Questions about the matrix below.
1) Give the entry in the bottom-left corner.
2) Give the entry just right of 103.
3) Give the entry directly above 196.
4) Give the entry in the top-left corner.
5) Give the smallest entry in the last row.
6) Give the largest entry in the first row.
7) Give the entry in the bottom-right corner.
8) Give the third smallest entry.
[[120 101 120 135  57 201 215  62  15  83 182 156 102 176 200 140]
 [ 61 152  76  73 157 117 134 122 103 196  61 120 133  40 171 173]
 [162  30 181 132 134  50 146  19 175  29 190 120  92  23 127 219]]
1) 162
2) 196
3) 83
4) 120
5) 19
6) 215
7) 219
8) 23

Questions about the grid below.
1) What is the top-right entry?
2) What is the largest entry in the first column?
3) What is the smallest entry in the first column?
4) What is the 2nd entry on the diagonal from the top-right corner?
5) What is the bottom entry of the column that holds the smallest entry?
6) What is the 4th entry from the end, reading row by row?
7) What is the entry in the top-left corner?
8) What is the last entry in the row that holds the largest entry?
[[ 17  47  16 -10  -4  -5  11  16]
 [  5 -10  77  -8  24 -48   9  65]
 [-14  -7   1 -21 -29  -2 -17 -19]
 [-18  -3  20 -14   1 -31   1  -3]
 [-27 -15 -82  20  13  33  12 -12]
 [ 33 -21 -20  28   5  -2  -2  26]
 [  3 -42  99 -14 -33 -66 -26 -47]
 [ -1 -25  50 -14  -4 -47 -16  18]
 [-40 -20   8 -23   4   8 -17  -8]
 [ 15 -16  84 -29 -28 -68 -13  55]
 [-15  -6   6  -4  -7 -14   3  10]
 [  0  10 -65  -2  20  57  -6  64]
 [ 16  30 -80  65  45  72  41 -88]]
1) 16
2) 33
3) -40
4) 9
5) -88
6) 45
7) 17
8) -47

((-47, -42, -18, 74, 45, -16, 72, -55, 15, -68, -2, 38), (3, 62, 8, 3, 97, 2, -53, -8, -8, 34, 8, 15), (24, -36, -15, 9, 57, 30, -83, 75, 6, -7, 13, 86), (-10, -5, 55, 28, 100, -4, -38, 1, -15, 4, 68, -7), (-54, 2, -23, 79, -31, -18, 91, 7, 21, -84, -83, 65))
What is the entry just right of 97?
Answer: 2
What is the entry just left of 86?
Answer: 13
What is the entry just left of 75?
Answer: -83
What is the smallest entry?
Answer: -84
The entry just left of -31 is 79
What is the entry just right of the smallest entry?
Answer: -83
What is the entry just right of 62?
Answer: 8
What is the entry just right of 6?
Answer: -7

Read these off the row that follows.
1) Report the maximum.
2) Report the entry just right of 0.31.
3) Report the entry just right of the centre entry.
4) Report the entry just left of the largest entry.
5) Report the entry just right of -0.30.
[ 0.78  1.22  0.78 -0.73 -1.41  1.94 -2.16 -0.30  0.31 -0.10 -0.45  1.09
 -0.43]
1) 1.94
2) -0.10
3) -0.30
4) -1.41
5) 0.31

Questions about the matrix below. Rows and columns are numbered from 0.
1) Report the entry at row 0, column 2.
2) Report the entry just right of 762.
3) Report the entry in the bottom-right corner.
4) Report the top-left entry.
5) Report the entry at row 2, column 0.
6) Report the entry at row 1, column 0.
7) Report the entry directly above 611.
8) Report the entry just left of 481.
[[413 337 636 382 370 645 525 479 766 416]
 [489 340 131 408 368 506 530 611 438 449]
 [699 510 279 422 489 461 389 435 541 607]
 [538 469 428 393 393 439 432 538 140 462]
 [552 461 514 538 361 406 373 444 558 399]
 [504 480 162 262 489 495 348 425 496 645]
 [349 395 591 469 481 487 394 342 849 235]
 [294 452 115 339 439 498 383 455 289 379]
 [305 399 353 549 393 473 438 313 374 410]
 [554 384 525 267 360 405 427 472 810 553]
 [465 514 314 262 426 534 480 532 515 524]
 [568 339 762 438 348 420 419 408 477 403]]
1) 636
2) 438
3) 403
4) 413
5) 699
6) 489
7) 479
8) 469

[[ 31 -36  44  25 -17 -37 -13   0  18]
 [ 29 -26  36  20 -13 -26 -10   0  14]
 [  9  16   6   7  14  15  14  10  11]
 [ 25  12  -2  -4  -1  17  -2  -7  -4]]
Counting starts at 0.
The entry just right of the smallest entry: -13
Which number is the entry at row 0, column 0?
A: 31
Which number is the bottom entry of the column that holds the largest entry?
A: -2
The entry directly below 18: 14
The entry just left of -7 is -2
Which number is the top-right entry?
A: 18
The top entry of the column that holds the smallest entry is -37
Which number is the entry at row 0, column 1?
A: -36
The entry directly above 15 -> -26
The entry in row 0 and column 2 is 44
Which number is the entry at row 1, column 0?
A: 29
The entry in row 2 and column 2 -> 6
Which number is the entry at row 2, column 0?
A: 9
Which number is the entry just left of the smallest entry?
A: -17
Which number is the bottom-right entry?
A: -4

Questions about the row below.
1) Which number is the minimum?
2) Which number is the entry just right of -29?
3) Which number is the entry just right of -54?
4) Which number is the entry just left of the smallest entry?
5) Which number is the entry just right of 7?
[ 11 -36  56 -29  43 -61  61  22 -72 -54  83   6   7  74]
1) -72
2) 43
3) 83
4) 22
5) 74

[[0.07, 0.08, -0.06, -0.19, 0.00, 0.01, 0.11, -0.03, -0.13, -0.16],
 [0.17, -0.06, -0.02, -0.11, -0.01, 0.05, 0.20, -0.08, -0.08, -0.11],
 [0.09, 0.10, -0.09, -0.09, -0.02, 0.01, 0.12, 0.02, 0.07, -0.24],
 [0.01, 0.05, 0.00, -0.19, 0.02, 0.01, 0.04, -0.05, -0.24, 0.00],
 [0.03, 0.16, -0.10, -0.08, -0.02, -0.01, 0.05, 0.06, 0.10, -0.23],
 [0.06, 0.12, -0.09, -0.14, -0.02, 0.00, 0.10, 0.02, 0.01, -0.23],
 [-0.15, 0.08, 0.07, 0.02, 0.05, -0.02, -0.17, 0.06, -0.08, 0.20],
 [0.20, -0.12, 0.01, 0.01, -0.01, 0.07, 0.22, -0.07, 0.03, -0.08],
 [-0.13, 0.23, -0.06, -0.07, 0.01, -0.05, -0.12, 0.11, 0.04, -0.08],
 [0.14, -0.11, 0.04, -0.09, 0.01, 0.06, 0.17, -0.10, -0.17, 0.02],
 [-0.15, 0.21, -0.04, -0.05, 0.03, -0.05, -0.14, 0.11, 0.01, -0.03],
 [0.08, 0.08, -0.07, 0.07, -0.02, 0.01, 0.07, 0.07, 0.24, -0.19],
 [-0.05, 0.16, -0.05, 0.08, 0.00, -0.02, -0.06, 0.13, 0.23, -0.11],
 [0.14, -0.17, 0.09, 0.02, 0.02, 0.07, 0.15, -0.10, -0.11, 0.12]]
The top-left entry: 0.07
What is the entry in the bottom-left corner?
A: 0.14
What is the smallest entry in the first row?
A: -0.19
The last entry, reading row by row is 0.12
The top-right entry -> -0.16
What is the second entry on the main diagonal?
A: -0.06
The entry directly above the largest entry: 0.01
The largest entry in the first column is 0.20
The 2nd entry from the end, reading row by row: -0.11
The entry just left of the largest entry -> 0.07
The largest entry in the last column: 0.20
What is the third entry on the diagonal from the top-right corner?
A: 0.02
The smallest entry in the last row -> -0.17
What is the 3rd entry, reading row by row?
A: -0.06
What is the third entry on the main diagonal?
A: -0.09
The top entry of the column that holds the largest entry is -0.13
The largest entry in the last row -> 0.15

Read these off the grid that follows. Rows and columns are numbered from 0.
1) Give the entry in the top-right corner.
2) Give the entry just left of the largest entry.
3) Give the bottom entry of the column that holds the largest entry.
4) Give the entry in row 0 and column 1.
5) Give the entry just right of 68.
6) Give the entry at row 0, column 2.
7) Give the entry in the bottom-right corner.
8) Give the entry in the bottom-left corner.
[[-35  47  27  10   6  35  -4 -46  33 -21  62   3 -13   2  28]
 [ 11 -23   0   5 -17  -8 -15  27   5   5 -34 -12  26   4   4]
 [-71  62  51  20 -19  55 -40 -69  69 -48  77 -21   0   1  59]
 [-72  63  53  22 -19  57 -40 -69  71 -48  78 -21   2   1  61]
 [-20   4  20  11 -23  14 -30  -5  31 -16   0 -20  22   3  27]
 [-81  72  68  31 -27  70 -52 -72  92 -55  86 -27  15   6  80]]
1) 28
2) -72
3) 92
4) 47
5) 31
6) 27
7) 80
8) -81

m = (-0.186, 0.038, 0.062, 0.135, -0.193, 0.130, 0.133, 0.207)
Find the 2nd entry from the right.
0.133
The entry just right of 0.038 -> 0.062
Find the entry just right of 0.135.
-0.193
The entry just left of 0.133 -> 0.130
Find the last entry.
0.207
The first entry from the left is -0.186
